Here is a tiny trained network, its code and every weight. The questions are about switching its units off for an input and a class, where a switched-off unit gives its printed mean instead of its output.

import numpy as np


def w(rows, s, z=0):
    codes = np.array(rows[::2]) - 128.0
    scale = np.full(codes.shape[1], s)
    scale[-1] = z or s
    return codes * scale


def norm(h):
    return h / np.sqrt((h * h).mean(-1, keepdims=True) + 1e-5)


def f(y):
    return y / 2 * (1 + np.tanh(0.7978845608 * (y + 0.044715 * y**3)))


def log_softmax(a):
    a = a - a.max(-1, keepdims=True)
    return a - np.log(np.exp(a).sum(-1, keepdims=True))


def net(x, mask):
    res = np.array(x, float).reshape(1, 8) / 4 @ E
    u = 0
    for l in range(3):
        y = f(norm(res) @ A[l][:, :-1].T + A[l][:, -1])
        res = res + np.where(mask[u : u + 6], y, B[l][:, -1]) @ B[l][:, :-1]
        u += 6
    return log_softmax(norm(res)[-1] @ U[:, :-1].T + U[:, -1])


A, B = {}, {}
E = w([
[128,129,128,127,129,129,130,125,129],'x0',
[130,126,127,130,127,128,131,126,128],'x1',
[116,94,102,122,1,97,145,165,177],'x2',
[203,176,80,123,153,133,116,168,175],'x3',
[130,127,127,131,126,128,127,128,128],'x4',
[193,126,210,153,126,51,98,167,83],'x5',
[128,128,129,127,128,131,129,125,127],'x6',
[127,131,128,129,129,128,129,126,128],'x7',
],0.007)
A[0] = w([
[165,127,182,117,126,91,118,137,107,159],'0.n1',
[44,111,176,127,116,121,121,106,88,254],'0.n2',
[115,150,124,119,247,174,127,84,103,155],'0.n3',
[171,134,184,136,216,104,127,118,67,103],'0.n4',
[107,122,148,119,160,147,119,109,83,88],'0.n5',
[177,131,186,122,106,44,126,139,107,42],'0.n6',
],0.014,0.0058)
B[0] = w([
[136,156,160,185,114,21,120,143,80,180],'0.n1',
[104,76,146,152,94,162,166,90,75,211],'0.n2',
[180,93,164,163,75,161,118,207,107,250],'0.n3',
[114,148,85,77,131,60,149,44,153,223],'0.n4',
[33,152,122,212,206,146,102,140,143,164],'0.n5',
[135,91,131,153,135,253,121,177,133,182],'0.n6',
],0.013,0.015)
A[1] = w([
[124,139,164,52,188,176,99,104,121,3],'1.n1',
[188,189,44,167,126,110,126,185,153,216],'1.n2',
[105,206,67,54,164,131,86,140,249,71],'1.n3',
[168,138,175,48,157,159,75,193,137,79],'1.n4',
[192,179,186,109,156,101,61,207,164,77],'1.n5',
[164,198,130,54,220,48,79,126,161,58],'1.n6',
],0.014,0.0018)
B[1] = w([
[107,101,162,146,142,171,143,121,83,120],'1.n1',
[172,208,138,114,166,156,84,121,152,254],'1.n2',
[10,156,84,209,16,75,178,186,188,190],'1.n3',
[130,96,44,108,215,110,110,137,134,168],'1.n4',
[174,108,61,75,198,210,115,138,148,215],'1.n5',
[239,162,178,126,14,83,139,55,65,157],'1.n6',
],0.011,0.0095)
A[2] = w([
[128,47,241,84,85,58,98,221,102,2],'2.n1',
[145,138,135,80,172,193,123,153,158,44],'2.n2',
[47,133,128,166,187,192,138,118,140,101],'2.n3',
[181,180,183,59,138,114,113,67,139,57],'2.n4',
[97,102,79,4,88,121,186,33,162,135],'2.n5',
[36,138,154,90,160,42,156,27,83,94],'2.n6',
],0.013,0.0014)
B[2] = w([
[103,128,174,164,117,182,145,140,96,208],'2.n1',
[94,103,101,102,194,120,114,147,152,226],'2.n2',
[196,141,173,108,42,117,131,171,111,196],'2.n3',
[135,151,178,117,84,112,118,112,70,181],'2.n4',
[140,112,135,3,134,133,127,83,160,183],'2.n5',
[103,151,82,102,233,81,104,135,202,253],'2.n6',
],0.015,0.006)
U = w([
[101,71,193,195,89,194,152,155,57,255],'0',
[178,135,81,99,210,184,80,194,154,198],'1',
[66,131,136,172,222,38,129,83,113,46],'2',
[214,196,160,101,117,79,101,77,75,58],'3',
[93,87,129,3,102,139,159,58,154,109],'4',
[79,195,80,138,47,111,148,155,196,7],'5',
],0.011,0.00082)

Each question gives the input, the list of numbers given to net, and the class t.
The units are the neurons (one row each of A and B). Each row of codes is followed by its name. A weight is (code - 128) times the scale printed after its matrix; where a second scale follows, it is the last column's (A, B and U).
mask holds one flag per neuron, layer by layer. A switched-off neuron (its flag False) gives its mean, the last column of its row in B, instead of its output. The means were averaged over made-up inputs and are rounded, as every weight is.
A unit's drop is (log p(t) with every unit on - log p(t) with that unit switched off) / (log p(t) with every unit on - log p(t) with every unit switched off).
The circuit of an input: a set's keep is (log p(t) with only the set's units on - log p(t) with every unit switched off) / (log p(t) with every unit on - log p(t) with every unit switched off). Starting from the 12 units with the biggest drops (on a tie, the unit counted first), units are removed one at a time, each time the one whose removal leaves the highest keep (on an exact tie, the one counted first), for as long as the keep stays at least 0.8.
circuit, biggest first: the units of the circuit, biggest drop first
most important unit: the unit with the biggest drop
k most important neurons: the k neurons with the biggest drops, biggest first
top k neurons in layer l: the k neurons of layer l with the biggest drops, biggest first
input [8,2,-2,-5,5,5,2,-1], class 2: most important unit : 0.n4
input [1,7,1,-7,-6,-8,3,-7], class 4: circuit, biggest first : [0.n6, 2.n5]
input [-7,3,-4,-5,3,2,-3,-5], class 2: 2 most important neurons : [0.n4, 2.n6]
input [-6,-1,4,3,-5,0,3,6], class 5: circuit, biggest first : [0.n3, 0.n2, 1.n3]
input [-6,-8,-7,-1,3,8,3,5], class 2: circuit, biggest first : [0.n4, 2.n6]
input [-4,-8,-1,5,2,8,-5,6], class 3: circuit, biggest first : [0.n3, 1.n6]
input [1,1,2,-8,7,-1,-4,-2], class 4: 3 most important neurons : [0.n3, 0.n6, 0.n1]
input [-7,-3,5,1,0,8,-3,-6], class 1: circuit, biggest first : [0.n6, 0.n3]
input [6,6,-2,1,-7,3,3,-8], class 3: 2 most important neurons : [0.n4, 0.n2]
input [-4,5,-7,3,-8,1,-1,3], class 3: top 2 neurons in layer 0 : [0.n4, 0.n6]
input [-3,3,7,0,4,-8,3,-1], class 4: circuit, biggest first : [0.n3, 2.n5]
input [-4,0,-7,-5,-2,1,3,-5], class 2: circuit, biggest first : [0.n4, 0.n5]
input [-4,8,3,2,0,-2,2,8], class 5: 3 most important neurons : [0.n3, 0.n2, 0.n1]
input [-5,-1,1,8,-2,-7,5,3], class 5: circuit, biggest first : [0.n2, 1.n3]
input [4,-3,-2,-3,-2,6,2,5], class 2: most important neuron : [0.n4]
input [-4,5,-1,-8,7,6,1,5], class 2: 4 most important neurons : [0.n3, 2.n6, 0.n4, 0.n1]
input [-6,-7,-1,0,3,6,-7,8], class 2: 3 most important neurons : [0.n1, 0.n3, 0.n4]
input [-1,-8,8,-8,-2,-8,5,-6], class 4: 2 most important neurons : [0.n3, 2.n5]
input [7,3,-8,-2,-5,1,-3,4], class 2: top 3 neurons in layer 0 : [0.n4, 0.n6, 0.n5]
input [-3,-7,4,8,-6,-2,-4,-6], class 5: most important unit : 0.n3
input [-3,-7,0,3,6,8,5,-8], class 3: 2 most important neurons : [0.n1, 0.n4]
input [-5,3,3,2,7,-3,1,-8], class 5: 3 most important neurons : [0.n3, 0.n2, 0.n1]
input [-8,-3,8,6,-7,2,-2,1], class 1: 2 most important neurons : [0.n4, 0.n2]
input [4,-8,4,-7,-8,-2,-6,8], class 4: 2 most important neurons : [0.n3, 0.n6]
input [7,-1,-2,0,6,2,3,4], class 2: 2 most important neurons : [0.n4, 0.n1]
input [-3,6,1,-1,-8,-5,-6,-7], class 4: 2 most important neurons : [0.n3, 0.n5]
input [-5,2,5,-4,-7,0,-4,2], class 4: most important unit : 0.n3
